Below is a small trained network, with its code and all its weights. Each question gives an input and a class and asks what happens when units are switched off, that is, made to give their printed mean instead of their output.

import numpy as np


def w(rows, s, z=0):
    codes = np.array(rows[::2]) - 128.0
    scale = np.full(codes.shape[1], s)
    scale[-1] = z or s
    return codes * scale


def f(y):
    return y / 2 * (1 + np.tanh(0.7978845608 * (y + 0.044715 * y**3)))


def log_softmax(a):
    a = a - a.max(-1, keepdims=True)
    return a - np.log(np.exp(a).sum(-1, keepdims=True))


def net(x, mask):
    res = np.array(x, float).reshape(1, 8) / 4 @ E
    y = f(res @ A[0][:, :-1].T + A[0][:, -1])
    res = res + np.where(mask, y, B[0][:, -1]) @ B[0][:, :-1]
    return log_softmax(res[-1] @ U[:, :-1].T + U[:, -1])


A, B = {}, {}
E = w([
[139,144,115,148],'x0',
[151,223,191,74],'x1',
[40,102,155,122],'x2',
[197,73,192,90],'x3',
[125,85,217,163],'x4',
[152,172,155,254],'x5',
[164,70,88,126],'x6',
[63,107,199,182],'x7',
],0.0073)
A[0] = w([
[125,160,158,142,146],'n1',
[182,92,163,136,232],'n2',
[111,74,68,123,58],'n3',
[193,119,155,164,154],'n4',
[118,169,92,94,94],'n5',
[55,173,161,190,96],'n6',
[171,198,162,128,254],'n7',
[41,46,130,103,197],'n8',
[231,110,58,83,127],'n9',
[160,146,93,253,18],'n10',
[189,115,80,87,77],'n11',
[43,210,106,119,143],'n12',
],0.012,0.0033)
B[0] = w([
[90,147,130,133,172],'n1',
[83,113,157,90,209],'n2',
[175,76,170,180,175],'n3',
[90,147,191,139,190],'n4',
[147,166,91,109,161],'n5',
[129,107,66,116,232],'n6',
[81,154,195,84,254],'n7',
[112,21,105,107,252],'n8',
[236,198,159,111,235],'n9',
[91,125,103,253,212],'n10',
[199,154,148,128,183],'n11',
[77,150,70,64,229],'n12',
],0.017,0.0068)
U = w([
[109,181,149,253,1],'0',
[101,162,109,104,171],'1',
[151,60,162,123,113],'2',
[107,148,185,110,173],'3',
[119,142,211,129,99],'4',
[121,87,98,136,142],'5',
[221,161,146,155,112],'6',
],0.012,0.0015)

Each question gives the input, the list of numbers given to net, and the class t.
The units are the neurons (one row each of A and B). Each row of codes is followed by its name. A weight is (code - 128) times the scale printed after its matrix; where a second scale follows, it is the last column's (A, B and U).
mask holds one flag per neuron, in row order. A switched-off neuron (its flag False) gives its mean, the last column of its row in B, instead of its output. The means were averaged over made-up inputs and are rounded, as every weight is.
A unit's drop is (log p(t) with every unit on - log p(t) with that unit switched off) / (log p(t) with every unit on - log p(t) with every unit switched off).
The circuit of an input: a set's keep is (log p(t) with only the set's units on - log p(t) with every unit switched off) / (log p(t) with every unit on - log p(t) with every unit switched off). Starting from all 12 units, units are removed one at a time, each time the one whose removal leaves the highest keep (on an exact tie, the one counted first), for as long as the keep stays at least 0.8.
units of the circuit, in order: the units of the circuit, biggest drop first
k most important neurons: the k neurons with the biggest drops, biggest first
drop when u is switched off: that unit's drop, to one decimal
input [6,3,0,-4,4,3,0,-2], class 0: most important neuron => (n10)
input [-7,-3,3,-5,5,4,-7,-5], class 5: units of the circuit, in order => (n6, n9)
input [0,3,7,-6,4,0,0,7], class 5: units of the circuit, in order => (n8, n6)
input [-5,-8,5,-3,7,-1,-6,0], class 5: units of the circuit, in order => (n6, n7)
input [-3,2,-5,7,1,3,1,-5], class 4: 2 most important neurons => (n2, n4)
input [4,-2,8,-7,-1,-8,8,6], class 2: 3 most important neurons => (n3, n8, n10)
input [-8,-8,2,-6,8,4,-6,-4], class 5: 4 most important neurons => (n8, n6, n9, n4)
input [-3,8,-6,-2,3,6,7,-6], class 4: 3 most important neurons => (n7, n4, n2)
input [-6,-7,-7,8,0,8,6,-2], class 0: 2 most important neurons => (n10, n4)
input [5,7,-3,-1,7,-6,6,-1], class 6: 4 most important neurons => (n9, n12, n8, n11)
input [0,-6,2,3,1,4,-3,0], class 0: 2 most important neurons => (n10, n12)
input [6,8,1,2,4,-7,0,-6], class 6: 2 most important neurons => (n9, n11)
input [-8,-4,4,-3,-3,7,-7,8], class 5: 3 most important neurons => (n6, n12, n8)
input [6,-8,-5,-2,-5,-1,-2,7], class 0: units of the circuit, in order => (n10)
input [7,0,-1,7,4,3,1,-4], class 4: 2 most important neurons => (n4, n2)
input [8,0,2,-6,1,-8,2,-3], class 2: 2 most important neurons => (n3, n8)
input [-2,-1,1,6,5,0,4,-3], class 4: drop when n6 is switched off => 0.4
input [-2,3,-4,8,-4,-8,-4,2], class 6: drop when n11 is switched off => 0.1
input [-4,0,6,1,2,8,-1,-5], class 0: drop when n10 is switched off => 0.2
input [8,-6,3,8,-8,5,1,-5], class 6: units of the circuit, in order => (n9)
input [2,-7,0,-1,1,-4,-8,7], class 5: drop when n10 is switched off => -0.1
input [2,-5,-1,-1,-8,-8,1,4], class 2: 2 most important neurons => (n8, n3)
